Below are the code and all the weights of a small trained network. Each question names an input and a target symbol and asks about switching units off, where a switched-off unit gives its printed mean instead of its output.

import numpy as np


def w(rows, s, z=0):
    codes = np.array(rows[::2]) - 128.0
    scale = np.full(codes.shape[1], s)
    scale[-1] = z or s
    return codes * scale


def f(y):
    return np.maximum(y, 0)


def softmax(a):
    e = np.exp(a - a.max(-1, keepdims=True))
    return e / e.sum(-1, keepdims=True)


def log_softmax(a):
    a = a - a.max(-1, keepdims=True)
    return a - np.log(np.exp(a).sum(-1, keepdims=True))


def net(x, mask):
    ids = ['ζηθξπστ'.index(c) for c in x.split()]
    T = len(ids)
    res = E[ids] + P[:T]
    r = res
    for j in range(2):
        rows = slice(3 * j, 3 * j + 3)
        q, k, v = (r @ M[0][rows].T for M in (Q, K, V))
        z = softmax(np.where(np.tri(T) > 0, q @ k.T / 3**0.5, -1e9)) @ v
        o = O[0][rows]
        res = res + np.where(mask[j], z, o[:, -1]) @ o[:, :-1]
    y = f(res @ A[0][:, :-1].T + A[0][:, -1])
    res = res + np.where(mask[2:18], y, B[0][:, -1]) @ B[0][:, :-1]
    return log_softmax(res[-1] @ U[:, :-1].T + U[:, -1])


Q, K, V, O, A, B = {}, {}, {}, {}, {}, {}
E = w([
[183,118,255,124,68],'ζ',
[142,59,54,125,104],'η',
[91,150,161,70,156],'θ',
[103,109,68,111,171],'ξ',
[108,131,109,125,56],'π',
[207,224,122,196,64],'σ',
[80,48,197,197,163],'τ',
],0.016)
P = w([
[89,90,35,202,174],'0',
[130,56,77,121,176],'1',
[87,144,49,127,72],'2',
[104,139,62,101,84],'3',
[79,172,85,82,70],'4',
[84,168,83,55,78],'5',
[86,210,157,56,57],'6',
[63,194,134,1,101],'7',
[107,135,152,67,124],'8',
],0.0074)
Q[0] = w([
[148,155,154,119,118],'H0',
[162,129,68,104,124],'H0',
[142,157,148,52,112],'H0',
[153,223,105,109,123],'H1',
[109,139,70,88,108],'H1',
[248,183,122,157,168],'H1',
],0.013)
K[0] = w([
[180,244,106,121,90],'H0',
[139,139,46,145,84],'H0',
[130,100,114,101,97],'H0',
[242,150,146,45,124],'H1',
[128,255,203,25,45],'H1',
[169,139,92,171,145],'H1',
],0.0085)
V[0] = w([
[44,150,253,142,159],'H0',
[168,1,99,168,29],'H0',
[201,105,88,210,141],'H0',
[124,87,44,169,72],'H1',
[175,174,111,52,180],'H1',
[206,193,232,176,101],'H1',
],0.0091)
O[0] = w([
[87,110,102,130,124,4],'H0',
[130,150,229,130,126,255],'H0',
[154,53,93,131,173,152],'H0',
[116,130,105,2,243,197],'H1',
[209,130,63,154,152,97],'H1',
[141,35,112,113,52,59],'H1',
],0.0094,0.0058)
A[0] = w([
[138,62,90,148,152,98],'N0',
[124,138,60,211,166,245],'N1',
[67,138,161,109,149,156],'N2',
[103,113,200,78,95,157],'N3',
[138,134,145,76,76,232],'N4',
[183,152,196,115,155,106],'N5',
[77,139,133,174,141,234],'N6',
[160,174,52,133,177,77],'N7',
[56,75,190,135,130,218],'N8',
[114,143,46,168,47,165],'N9',
[108,82,174,166,208,238],'N10',
[245,109,115,181,165,100],'N11',
[105,74,120,147,171,102],'N12',
[87,147,74,198,111,196],'N13',
[235,156,95,169,108,252],'N14',
[206,98,165,109,185,58],'N15',
],0.011,0.002)
B[0] = w([
[127,133,87,136,76,143],'N0',
[56,201,152,127,98,156],'N1',
[133,81,123,167,89,253],'N2',
[140,71,60,120,212,255],'N3',
[175,162,115,165,176,230],'N4',
[189,67,177,180,111,229],'N5',
[58,87,133,80,88,173],'N6',
[151,222,160,232,126,192],'N7',
[117,81,156,173,193,222],'N8',
[119,133,109,144,87,183],'N9',
[89,92,145,92,157,234],'N10',
[70,174,143,118,2,168],'N11',
[129,70,133,133,61,162],'N12',
[175,120,172,69,52,149],'N13',
[62,151,146,73,141,187],'N14',
[107,145,112,189,144,209],'N15',
],0.0078,0.007)
U = w([
[170,108,180,197,154,247],'ζ',
[108,89,66,136,146,97],'η',
[83,127,139,30,182,114],'θ',
[112,62,62,254,95,1],'ξ',
[88,138,105,197,147,96],'π',
[65,141,246,135,26,192],'σ',
[34,93,141,100,137,22],'τ',
],0.007,0.0021)

Each question gives the input, a string of symbols that net reads in full, and the target symbol t.
The units are the heads (3 rows each of Q, K, V and O) and the neurons (one row each of A and B). Each row of codes is followed by its name. A weight is (code - 128) times the scale printed after its matrix; where a second scale follows, it is the last column's (O, A, B and U).
mask holds one flag per unit, heads first, then neurons. A switched-off unit (its flag False) gives its mean, the last column of its rows in O or B, instead of its output. The means were averaged over made-up inputs and are rounded, as every weight is.
A unit's drop is (log p(t) with every unit on - log p(t) with that unit switched off) / (log p(t) with every unit on - log p(t) with every unit switched off).
The circuit of an input: a set's keep is (log p(t) with only the set's units on - log p(t) with every unit switched off) / (log p(t) with every unit on - log p(t) with every unit switched off). Starting from the 12 units with the biggest drops (on a tie, the unit counted first), units are removed one at a time, each time the one whose removal leaves the highest keep (on an exact tie, the one counted first), for as long as the keep stays at least 0.8.
units of the circuit, in order: the units of the circuit, biggest drop first
unit that matters most: the unit with the biggest drop
top k neurons: the k neurons with the biggest drops, biggest first
which heads matter: for each layer, one digit per head in row order, 1 if its drop is at least 0.15 and else 0, layers parted by /
drop of u: that unit's drop, to one decimal
input θ ξ η η η σ, target σ: which heads matter	10
input θ ξ ζ θ ξ θ τ ξ, target σ: which heads matter	11
input ζ θ σ, target σ: top 3 neurons	N11; N3; N14
input η η η η ξ, target ζ: unit that matters most	H0
input θ π η η ξ η ζ π ζ, target ζ: which heads matter	00
input η θ θ π θ η, target σ: top 2 neurons	N3; N11
input σ θ θ, target σ: top 3 neurons	N3; N13; N1
input η ξ ξ η η ξ, target ζ: top 2 neurons	N7; N5
input ζ ξ ξ η η θ ξ, target σ: which heads matter	01
input τ η τ π π η, target θ: which heads matter	01
input η ξ η η, target ζ: which heads matter	11
input η η ζ η θ, target ζ: which heads matter	10
input η ζ θ η ζ π, target ξ: top 2 neurons	N3; N9
input η θ η θ π π ζ η, target ξ: units of the circuit, in order	H1
input η ξ η π ζ σ η τ, target τ: which heads matter	10
input θ ζ θ π θ η θ η, target σ: which heads matter	01
input θ τ π η τ τ ζ ξ, target ξ: drop of H1	1.0
input θ τ η η η η η η π, target ζ: drop of N5	0.4
input τ θ θ ζ π ζ ζ π, target ξ: drop of N3	0.2
input π σ π η, target θ: drop of N7	0.1
input θ ζ ζ σ τ ζ η, target ξ: top neuron	N9
